Here is a tiny trained network, its code and every weight. The questions are about switching its units off for an input and a target symbol, where a switched-off unit gives its printed mean instead of its output.

import numpy as np


def w(rows, s, z=0):
    codes = np.array(rows[::2]) - 128.0
    scale = np.full(codes.shape[1], s)
    scale[-1] = z or s
    return codes * scale


def norm(h):
    return h / np.sqrt((h * h).mean(-1, keepdims=True) + 1e-5)


def f(y):
    return y / 2 * (1 + np.tanh(0.7978845608 * (y + 0.044715 * y**3)))


def softmax(a):
    e = np.exp(a - a.max(-1, keepdims=True))
    return e / e.sum(-1, keepdims=True)


def log_softmax(a):
    a = a - a.max(-1, keepdims=True)
    return a - np.log(np.exp(a).sum(-1, keepdims=True))


def net(x, mask):
    ids = ['ηθμστω'.index(c) for c in x.split()]
    T = len(ids)
    res = E[ids] + P[:T]
    r = norm(res)
    for j in range(2):
        rows = slice(4 * j, 4 * j + 4)
        q, k, v = (r @ M[0][rows].T for M in (Q, K, V))
        z = softmax(np.where(np.tri(T) > 0, q @ k.T / 4**0.5, -1e9)) @ v
        o = O[0][rows]
        res = res + np.where(mask[j], z, o[:, -1]) @ o[:, :-1]
    y = f(norm(res) @ A[0][:, :-1].T + A[0][:, -1])
    res = res + np.where(mask[2:10], y, B[0][:, -1]) @ B[0][:, :-1]
    return log_softmax(norm(res)[-1] @ U[:, :-1].T + U[:, -1])


Q, K, V, O, A, B = {}, {}, {}, {}, {}, {}
E = w([
[115,122,56],'η',
[113,135,47],'θ',
[119,55,174],'μ',
[123,147,35],'σ',
[136,92,139],'τ',
[172,79,251],'ω',
],0.015)
P = w([
[159,74,44],'0',
[87,8,38],'1',
[177,111,56],'2',
[51,62,85],'3',
[173,151,64],'4',
[42,100,133],'5',
[167,163,65],'6',
[62,134,145],'7',
],0.013)
Q[0] = w([
[136,149,251],'h0',
[110,99,110],'h0',
[140,158,79],'h0',
[133,54,110],'h0',
[115,105,133],'h1',
[185,107,119],'h1',
[128,112,104],'h1',
[66,145,82],'h1',
],0.02)
K[0] = w([
[195,41,98],'h0',
[54,134,190],'h0',
[164,186,201],'h0',
[88,136,210],'h0',
[163,89,133],'h1',
[100,176,185],'h1',
[131,158,116],'h1',
[42,140,8],'h1',
],0.015)
V[0] = w([
[165,181,147],'h0',
[251,129,154],'h0',
[126,90,174],'h0',
[105,151,105],'h0',
[58,144,169],'h1',
[95,214,68],'h1',
[44,91,78],'h1',
[176,62,128],'h1',
],0.012)
O[0] = w([
[178,100,157,2],'h0',
[145,40,168,66],'h0',
[232,113,217,160],'h0',
[172,164,109,112],'h0',
[116,1,126,40],'h1',
[140,40,144,48],'h1',
[35,136,84,204],'h1',
[121,214,242,242],'h1',
],0.0064,0.0068)
A[0] = w([
[252,108,111,189],'n0',
[86,76,151,140],'n1',
[88,121,52,172],'n2',
[188,93,94,251],'n3',
[159,188,117,99],'n4',
[81,157,124,3],'n5',
[95,62,190,47],'n6',
[58,27,166,32],'n7',
],0.018,0.0032)
B[0] = w([
[193,30,192,160],'n0',
[76,147,154,151],'n1',
[129,106,190,253],'n2',
[177,118,164,135],'n3',
[140,120,90,188],'n4',
[187,155,153,173],'n5',
[80,150,108,152],'n6',
[44,85,6,161],'n7',
],0.015,0.0083)
U = w([
[29,53,66,200],'η',
[44,116,205,106],'θ',
[112,237,213,42],'μ',
[162,70,10,68],'σ',
[195,228,39,84],'τ',
[222,44,186,252],'ω',
],0.013,0.0036)

Each question gives the input, a string of symbols that net reads in full, and the target symbol t.
The units are the heads (4 rows each of Q, K, V and O) and the neurons (one row each of A and B). Each row of codes is followed by its name. A weight is (code - 128) times the scale printed after its matrix; where a second scale follows, it is the last column's (O, A, B and U).
mask holds one flag per unit, heads first, then neurons. A switched-off unit (its flag False) gives its mean, the last column of its rows in O or B, instead of its output. The means were averaged over made-up inputs and are rounded, as every weight is.
A unit's drop is (log p(t) with every unit on - log p(t) with that unit switched off) / (log p(t) with every unit on - log p(t) with every unit switched off).
The circuit of an input: a set's keep is (log p(t) with only the set's units on - log p(t) with every unit switched off) / (log p(t) with every unit on - log p(t) with every unit switched off). Starting from all 10 units, units are removed one at a time, each time the one whose removal leaves the highest keep (on an exact tie, the one counted first), for as long as the keep stays at least 0.8.
units of the circuit, in order: the units of the circuit, biggest drop first
k most important neurons: the k neurons with the biggest drops, biggest first
heads that matter: for each layer, one digit per head in row order, 1 if its drop is at least 0.15 and else 0, layers parted by /
drop of u: that unit's drop, to one decimal
input θ τ η η, target θ: units of the circuit, in order	n2
input ω σ θ σ ω σ η, target ω: 2 most important neurons	n2, n7
input ω τ θ, target ω: heads that matter	10
input θ μ σ θ, target θ: heads that matter	11
input θ τ θ ω, target η: heads that matter	00
input θ θ μ τ μ, target τ: 2 most important neurons	n2, n4
input τ τ ω η μ, target ω: units of the circuit, in order	h1, n0, h0
input θ η σ η τ ω, target η: units of the circuit, in order	n7, h1
input ω θ ω τ η ω, target μ: units of the circuit, in order	h1, n2
input τ τ ω τ σ, target ω: units of the circuit, in order	h0, h1, n2, n7
input ω μ ω θ ω τ, target η: drop of h1	3.1
input τ σ τ, target τ: drop of n4	0.2
input μ ω η τ τ τ, target μ: drop of n7	0.1
input θ θ θ ω μ, target ω: units of the circuit, in order	h0
